Below is a small trained network, with its code and all its weights. Each question gives an input and a target symbol and asks what happens when units are switched off, that is, made to give their printed mean instead of their output.

import numpy as np


def w(rows, s, z=0):
    codes = np.array(rows[::2]) - 128.0
    scale = np.full(codes.shape[1], s)
    scale[-1] = z or s
    return codes * scale


def f(y):
    return y / 2 * (1 + np.tanh(0.7978845608 * (y + 0.044715 * y**3)))


def softmax(a):
    e = np.exp(a - a.max(-1, keepdims=True))
    return e / e.sum(-1, keepdims=True)


def log_softmax(a):
    a = a - a.max(-1, keepdims=True)
    return a - np.log(np.exp(a).sum(-1, keepdims=True))


def net(x, mask):
    ids = ['ΓΔΣβζηθλμτφψ'.index(c) for c in x.split()]
    T = len(ids)
    res = E[ids] + P[:T]
    r = res
    for j in range(2):
        rows = slice(4 * j, 4 * j + 4)
        q, k, v = (r @ M[0][rows].T for M in (Q, K, V))
        z = softmax(np.where(np.tri(T) > 0, q @ k.T / 4**0.5, -1e9)) @ v
        o = O[0][rows]
        res = res + np.where(mask[j], z, o[:, -1]) @ o[:, :-1]
    y = f(res @ A[0][:, :-1].T + A[0][:, -1])
    res = res + np.where(mask[2:10], y, B[0][:, -1]) @ B[0][:, :-1]
    return log_softmax(res[-1] @ U[:, :-1].T + U[:, -1])


Q, K, V, O, A, B = {}, {}, {}, {}, {}, {}
E = w([
[176,112,51,106],'Γ',
[87,84,150,139],'Δ',
[77,134,142,62],'Σ',
[123,86,82,163],'β',
[152,161,58,94],'ζ',
[92,136,90,114],'η',
[192,103,103,176],'θ',
[154,168,190,78],'λ',
[66,149,129,161],'μ',
[254,140,83,172],'τ',
[198,174,133,183],'φ',
[101,194,73,167],'ψ',
],0.026)
P = w([
[93,152,227,218],'0',
[30,137,215,181],'1',
[49,120,231,152],'2',
[38,108,235,109],'3',
[15,112,228,86],'4',
[24,111,237,119],'5',
[2,100,215,79],'6',
],0.0028)
Q[0] = w([
[121,49,143,88],'h0',
[115,78,155,177],'h0',
[53,246,137,127],'h0',
[136,43,210,117],'h0',
[106,133,105,91],'h1',
[94,162,156,109],'h1',
[113,154,155,162],'h1',
[163,152,117,103],'h1',
],0.012)
K[0] = w([
[52,73,148,121],'h0',
[95,78,125,167],'h0',
[88,246,158,145],'h0',
[150,86,142,102],'h0',
[116,90,6,109],'h1',
[95,176,162,80],'h1',
[125,165,128,223],'h1',
[188,191,126,113],'h1',
],0.011)
V[0] = w([
[155,12,82,164],'h0',
[150,143,140,132],'h0',
[125,194,113,119],'h0',
[121,87,37,142],'h0',
[155,170,196,109],'h1',
[115,129,2,52],'h1',
[157,167,225,185],'h1',
[137,184,117,54],'h1',
],0.0095)
O[0] = w([
[204,53,13,146,108],'h0',
[176,98,139,56,130],'h0',
[248,240,183,82,206],'h0',
[112,155,95,173,215],'h0',
[253,144,175,82,13],'h1',
[141,180,59,117,114],'h1',
[159,169,145,208,159],'h1',
[79,96,78,78,8],'h1',
],0.005,0.0015)
A[0] = w([
[91,150,159,131,40],'n0',
[105,185,252,129,78],'n1',
[219,245,136,100,200],'n2',
[67,147,173,146,55],'n3',
[46,94,73,150,121],'n4',
[74,112,227,111,246],'n5',
[92,49,81,73,133],'n6',
[232,156,121,189,3],'n7',
],0.011,0.0054)
B[0] = w([
[144,139,92,122,149],'n0',
[113,116,46,197,236],'n1',
[127,189,226,46,226],'n2',
[11,166,52,27,181],'n3',
[218,171,253,156,198],'n4',
[51,14,104,98,247],'n5',
[191,190,125,154,188],'n6',
[230,5,102,59,196],'n7',
],0.0058,0.011)
U = w([
[150,84,118,59,29],'Γ',
[113,130,124,127,234],'Δ',
[129,181,113,67,94],'Σ',
[142,75,98,149,145],'β',
[79,128,72,188,156],'ζ',
[144,162,7,135,50],'η',
[104,78,85,29,1],'θ',
[122,199,155,171,215],'λ',
[143,165,157,249,135],'μ',
[117,120,190,83,161],'τ',
[158,152,214,156,123],'φ',
[105,49,213,162,63],'ψ',
],0.011,0.0074)

Each question gives the input, a string of symbols that net reads in full, and the target symbol t.
The units are the heads (4 rows each of Q, K, V and O) and the neurons (one row each of A and B). Each row of codes is followed by its name. A weight is (code - 128) times the scale printed after its matrix; where a second scale follows, it is the last column's (O, A, B and U).
mask holds one flag per unit, heads first, then neurons. A switched-off unit (its flag False) gives its mean, the last column of its rows in O or B, instead of its output. The means were averaged over made-up inputs and are rounded, as every weight is.
A unit's drop is (log p(t) with every unit on - log p(t) with that unit switched off) / (log p(t) with every unit on - log p(t) with every unit switched off).
The circuit of an input: a set's keep is (log p(t) with only the set's units on - log p(t) with every unit switched off) / (log p(t) with every unit on - log p(t) with every unit switched off). Starting from all 10 units, units are removed one at a time, each time the one whose removal leaves the highest keep (on an exact tie, the one counted first), for as long as the keep stays at least 0.8.
circuit, biggest first: the units of the circuit, biggest drop first
top k neurons: the k neurons with the biggest drops, biggest first
heads that matter: for each layer, one digit per head in row order, 1 if its drop is at least 0.15 and else 0, layers parted by /
drop when u is switched off: that unit's drop, to one decimal
input Γ β Δ η, target λ: top 3 neurons => (n4; n5; n7)
input μ Σ φ ζ μ Γ, target η: circuit, biggest first => (h1; n6)
input ψ θ Γ Γ, target η: heads that matter => 11
input λ Γ μ Σ μ, target ζ: top 2 neurons => (n1; n2)
input μ λ ζ Δ ζ, target Σ: heads that matter => 11
input Σ φ φ θ, target β: top 3 neurons => (n7; n2; n4)
input Γ μ μ θ φ, target φ: top 4 neurons => (n2; n5; n3; n7)
input φ θ ζ θ θ β, target μ: top 2 neurons => (n4; n5)
input μ τ τ μ μ φ, target φ: heads that matter => 01
input φ Γ ζ, target Σ: top neuron => (n2)
input ζ Δ μ μ μ, target ζ: drop when n5 is switched off => 0.1
input φ ψ θ, target β: drop when h0 is switched off => 0.9
input μ β τ β, target μ: drop when n4 is switched off => 0.3
